Here is a tiny trained network, its code and every weight. The questions are about switching its units off for an input and a class, where a switched-off unit gives its printed mean instead of its output.

import numpy as np


def w(rows, s, z=0):
    codes = np.array(rows[::2]) - 128.0
    scale = np.full(codes.shape[1], s)
    scale[-1] = z or s
    return codes * scale


def f(y):
    return y / 2 * (1 + np.tanh(0.7978845608 * (y + 0.044715 * y**3)))


def log_softmax(a):
    a = a - a.max(-1, keepdims=True)
    return a - np.log(np.exp(a).sum(-1, keepdims=True))


def net(x, mask):
    res = np.array(x, float).reshape(1, 3) / 4 @ E
    y = f(res @ A[0][:, :-1].T + A[0][:, -1])
    res = res + np.where(mask, y, B[0][:, -1]) @ B[0][:, :-1]
    return log_softmax(res[-1] @ U[:, :-1].T + U[:, -1])


A, B = {}, {}
E = w([
[148,86,165,10,83,168,136],'x0',
[84,246,179,90,139,162,203],'x1',
[189,152,220,103,214,107,55],'x2',
],0.012)
A[0] = w([
[137,173,132,119,138,154,154,253],'n0',
[128,78,121,47,102,236,93,136],'n1',
[86,235,180,121,91,121,142,202],'n2',
[103,61,83,184,94,237,214,121],'n3',
[205,116,210,95,253,132,108,86],'n4',
[105,217,137,98,196,176,204,94],'n5',
[160,116,130,2,75,160,158,93],'n6',
[91,120,51,105,91,103,208,96],'n7',
[132,27,128,186,139,100,51,102],'n8',
[113,59,152,35,111,115,165,143],'n9',
[199,75,56,184,104,133,61,168],'n10',
[141,14,102,114,121,20,115,123],'n11',
[178,81,142,35,57,145,108,92],'n12',
[175,52,57,142,96,148,73,100],'n13',
[79,233,151,117,124,162,179,121],'n14',
[95,157,60,208,198,92,142,152],'n15',
[198,84,98,143,64,103,59,105],'n16',
[52,87,38,119,109,141,198,114],'n17',
[165,172,240,124,226,139,7,119],'n18',
[82,102,20,125,116,165,137,141],'n19',
[98,203,177,110,114,132,220,95],'n20',
[188,126,167,116,253,66,43,139],'n21',
[115,92,150,65,102,205,106,168],'n22',
[31,139,107,245,205,55,134,119],'n23',
[61,91,97,169,77,173,207,140],'n24',
[72,101,56,122,94,112,166,95],'n25',
[67,207,86,193,144,84,52,92],'n26',
[134,184,62,183,196,72,116,92],'n27',
[151,14,111,129,144,54,88,189],'n28',
],0.0093,0.017)
B[0] = w([
[49,41,80,174,166,77,128,255],'n0',
[198,149,92,183,65,60,113,184],'n1',
[51,96,58,142,141,117,80,243],'n2',
[170,71,171,81,126,125,201,192],'n3',
[173,102,187,54,125,147,200,194],'n4',
[89,192,63,46,137,204,79,196],'n5',
[212,212,58,123,77,86,83,178],'n6',
[170,132,174,74,107,166,195,173],'n7',
[90,150,102,103,148,188,111,190],'n8',
[167,158,69,187,67,94,102,182],'n9',
[71,131,58,116,128,119,92,217],'n10',
[56,132,98,107,138,219,59,192],'n11',
[208,254,87,155,43,106,94,170],'n12',
[78,192,131,90,140,170,96,179],'n13',
[55,171,115,83,118,167,32,211],'n14',
[216,168,78,171,64,43,90,206],'n15',
[64,215,145,81,150,219,92,176],'n16',
[162,89,176,68,128,122,195,191],'n17',
[145,63,173,27,71,98,207,230],'n18',
[120,57,157,102,102,135,198,185],'n19',
[95,201,78,34,141,176,95,193],'n20',
[135,70,142,92,118,125,198,227],'n21',
[154,133,86,207,117,81,84,191],'n22',
[212,165,79,138,64,94,64,207],'n23',
[137,71,167,97,107,122,204,204],'n24',
[161,104,123,98,98,177,175,164],'n25',
[187,211,106,122,86,127,117,170],'n26',
[236,208,133,115,108,142,98,168],'n27',
[67,95,102,99,127,105,74,230],'n28',
],0.009,0.017)
U = w([
[36,162,107,80,125,196,72,102],'0',
[186,64,170,51,113,115,208,115],'1',
[248,186,97,177,104,57,83,112],'2',
[19,18,107,216,137,17,99,254],'3',
[148,114,186,141,141,115,128,91],'4',
[141,124,148,188,179,120,119,99],'5',
[157,148,151,145,168,149,121,98],'6',
],0.015,0.0088)

Each question gives the input, the list of numbers given to net, and the class t.
The units are the neurons (one row each of A and B). Each row of codes is followed by its name. A weight is (code - 128) times the scale printed after its matrix; where a second scale follows, it is the last column's (A, B and U).
mask holds one flag per neuron, in row order. A switched-off neuron (its flag False) gives its mean, the last column of its row in B, instead of its output. The means were averaged over made-up inputs and are rounded, as every weight is.
A unit's drop is (log p(t) with every unit on - log p(t) with that unit switched off) / (log p(t) with every unit on - log p(t) with every unit switched off).
unit that matters most: the unit with the biggest drop
k most important neurons: the k neurons with the biggest drops, biggest first
drop when u is switched off: that unit's drop, to one decimal
input [8,-7,-6], class 2: unit that matters most -> n1
input [-5,-4,0], class 2: 2 most important neurons -> (n15 n23)
input [0,-8,-8], class 0: 3 most important neurons -> (n11 n13 n16)
input [0,-3,0], class 3: 2 most important neurons -> (n5 n20)
input [6,-8,8], class 0: 3 most important neurons -> (n11 n16 n28)
input [-2,-6,8], class 1: 2 most important neurons -> (n18 n21)
input [-2,-3,4], class 1: 2 most important neurons -> (n2 n18)
input [3,-4,-5], class 1: 3 most important neurons -> (n3 n14 n2)
input [0,-1,-3], class 3: 2 most important neurons -> (n18 n4)
input [-1,-2,4], class 1: 2 most important neurons -> (n2 n18)
input [-6,1,7], class 1: drop when n18 is switched off -> 0.7
input [-8,-8,-7], class 0: drop when n8 is switched off -> 0.5
input [-3,1,-1], class 3: drop when n6 is switched off -> 0.1
input [-8,5,-5], class 2: most important neuron -> (n15)
